Below are the code and all the weights of a small trained network. Each question names an input and a target symbol and asks about switching units off, where a switched-off unit gives its printed mean instead of its output.

import numpy as np


def w(rows, s, z=0):
    codes = np.array(rows[::2]) - 128.0
    scale = np.full(codes.shape[1], s)
    scale[-1] = z or s
    return codes * scale


def f(y):
    return y / 2 * (1 + np.tanh(0.7978845608 * (y + 0.044715 * y**3)))


def softmax(a):
    e = np.exp(a - a.max(-1, keepdims=True))
    return e / e.sum(-1, keepdims=True)


def log_softmax(a):
    a = a - a.max(-1, keepdims=True)
    return a - np.log(np.exp(a).sum(-1, keepdims=True))


def net(x, mask):
    ids = ['ΓΔΞΣαβεζτφω'.index(c) for c in x.split()]
    T = len(ids)
    res = E[ids] + P[:T]
    r = res
    for j in range(2):
        rows = slice(2 * j, 2 * j + 2)
        q, k, v = (r @ M[0][rows].T for M in (Q, K, V))
        z = softmax(np.where(np.tri(T) > 0, q @ k.T / 2**0.5, -1e9)) @ v
        o = O[0][rows]
        res = res + np.where(mask[j], z, o[:, -1]) @ o[:, :-1]
    y = f(res @ A[0][:, :-1].T + A[0][:, -1])
    res = res + np.where(mask[2:10], y, B[0][:, -1]) @ B[0][:, :-1]
    return log_softmax(res[-1] @ U[:, :-1].T + U[:, -1])


Q, K, V, O, A, B = {}, {}, {}, {}, {}, {}
E = w([
[132,71,85,153],'Γ',
[124,88,153,105],'Δ',
[80,76,124,167],'Ξ',
[66,115,162,105],'Σ',
[127,149,90,61],'α',
[106,210,157,81],'β',
[253,117,105,106],'ε',
[172,198,213,76],'ζ',
[242,181,133,94],'τ',
[100,199,48,194],'φ',
[210,191,74,228],'ω',
],0.014)
P = w([
[116,149,125,102],'0',
[91,137,193,255],'1',
[114,159,119,102],'2',
[111,149,176,247],'3',
[111,162,115,96],'4',
[111,136,198,242],'5',
[114,159,120,94],'6',
],0.0072)
Q[0] = w([
[153,223,177,249],'head 0',
[78,118,119,166],'head 0',
[114,66,149,5],'head 1',
[102,89,87,106],'head 1',
],0.03)
K[0] = w([
[137,255,103,147],'head 0',
[95,125,99,133],'head 0',
[78,91,172,43],'head 1',
[103,47,136,130],'head 1',
],0.036)
V[0] = w([
[223,172,152,132],'head 0',
[113,254,146,147],'head 0',
[242,143,131,136],'head 1',
[156,18,237,52],'head 1',
],0.0093)
O[0] = w([
[175,172,190,220,146],'head 0',
[69,219,152,180,212],'head 0',
[244,145,134,179,138],'head 1',
[173,62,254,42,2],'head 1',
],0.0075,0.0068)
A[0] = w([
[150,190,125,78,203],'neuron 0',
[229,107,33,50,214],'neuron 1',
[79,197,159,167,34],'neuron 2',
[65,183,126,80,228],'neuron 3',
[118,19,106,100,98],'neuron 4',
[186,209,74,27,2],'neuron 5',
[115,104,248,80,32],'neuron 6',
[131,111,175,207,124],'neuron 7',
],0.014,0.0045)
B[0] = w([
[119,84,150,88,167],'neuron 0',
[94,190,97,71,164],'neuron 1',
[181,61,114,119,251],'neuron 2',
[85,103,144,149,212],'neuron 3',
[189,174,127,226,172],'neuron 4',
[150,103,189,184,148],'neuron 5',
[71,79,7,90,142],'neuron 6',
[111,148,146,82,189],'neuron 7',
],0.021,0.015)
U = w([
[118,237,104,127,129],'Γ',
[95,182,53,73,84],'Δ',
[92,181,198,238,137],'Ξ',
[8,152,129,129,116],'Σ',
[2,176,212,107,255],'α',
[90,69,236,133,84],'β',
[98,204,152,43,214],'ε',
[111,111,137,30,130],'ζ',
[171,153,246,103,172],'τ',
[128,76,106,171,44],'φ',
[237,146,101,103,62],'ω',
],0.0044,0.0059)

Each question gives the input, a string of symbols that net reads in full, and the target symbol t.
The units are the heads (2 rows each of Q, K, V and O) and the neurons (one row each of A and B). Each row of codes is followed by its name. A weight is (code - 128) times the scale printed after its matrix; where a second scale follows, it is the last column's (O, A, B and U).
mask holds one flag per unit, heads first, then neurons. A switched-off unit (its flag False) gives its mean, the last column of its rows in O or B, instead of its output. The means were averaged over made-up inputs and are rounded, as every weight is.
A unit's drop is (log p(t) with every unit on - log p(t) with that unit switched off) / (log p(t) with every unit on - log p(t) with every unit switched off).
The circuit of an input: a set's keep is (log p(t) with only the set's units on - log p(t) with every unit switched off) / (log p(t) with every unit on - log p(t) with every unit switched off). Starting from all 10 units, units are removed one at a time, each time the one whose removal leaves the highest keep (on an exact tie, the one counted first), for as long as the keep stays at least 0.8.
units of the circuit, in order: the units of the circuit, biggest drop first
most important unit: the unit with the biggest drop
top k neurons: the k neurons with the biggest drops, biggest first
which heads matter: for each layer, one digit per head in row order, 1 if its drop is at least 0.15 and else 0, layers parted by /
drop when u is switched off: that unit's drop, to one decimal
input α φ φ β τ ω ω, target ω: units of the circuit, in order : (neuron 2; head 1; neuron 3)
input ε φ ω Ξ ε, target ε: top 4 neurons : (neuron 1; neuron 2; neuron 4; neuron 3)
input ζ τ β Δ, target τ: units of the circuit, in order : (head 1; neuron 6)
input Ξ Σ ω φ, target ω: top neuron : (neuron 2)
input Γ φ ζ φ φ α, target φ: top 4 neurons : (neuron 2; neuron 7; neuron 1; neuron 3)
input Γ ε Δ β, target τ: units of the circuit, in order : (head 1; neuron 6)
input Ξ τ α ω Ξ Σ, target ω: units of the circuit, in order : (neuron 2; head 1; head 0)
input Ξ τ Σ ε Ξ β α, target α: top 2 neurons : (neuron 1; neuron 2)
input α φ Γ Δ, target φ: units of the circuit, in order : (head 1; neuron 2; head 0)
input Γ Ξ Δ τ Δ Ξ, target τ: units of the circuit, in order : (head 0; neuron 7; head 1; neuron 6)
input ω φ Σ, target Σ: units of the circuit, in order : (neuron 6; head 1; neuron 2; neuron 3)
input φ Ξ τ ε τ β, target φ: which heads matter : 01
input Ξ Ξ τ α Ξ β Δ, target Δ: which heads matter : 11
input τ Γ Ξ α Σ ε, target τ: most important unit : head 0
input Ξ α α φ β τ, target φ: top 2 neurons : (neuron 2; neuron 1)
input Ξ Ξ ω ζ, target ω: drop when head 1 is switched off : 0.8
input τ Δ ω Γ Ξ ε Σ, target Σ: drop when neuron 3 is switched off : 0.2
input τ Γ β β β, target β: drop when neuron 2 is switched off : 0.2
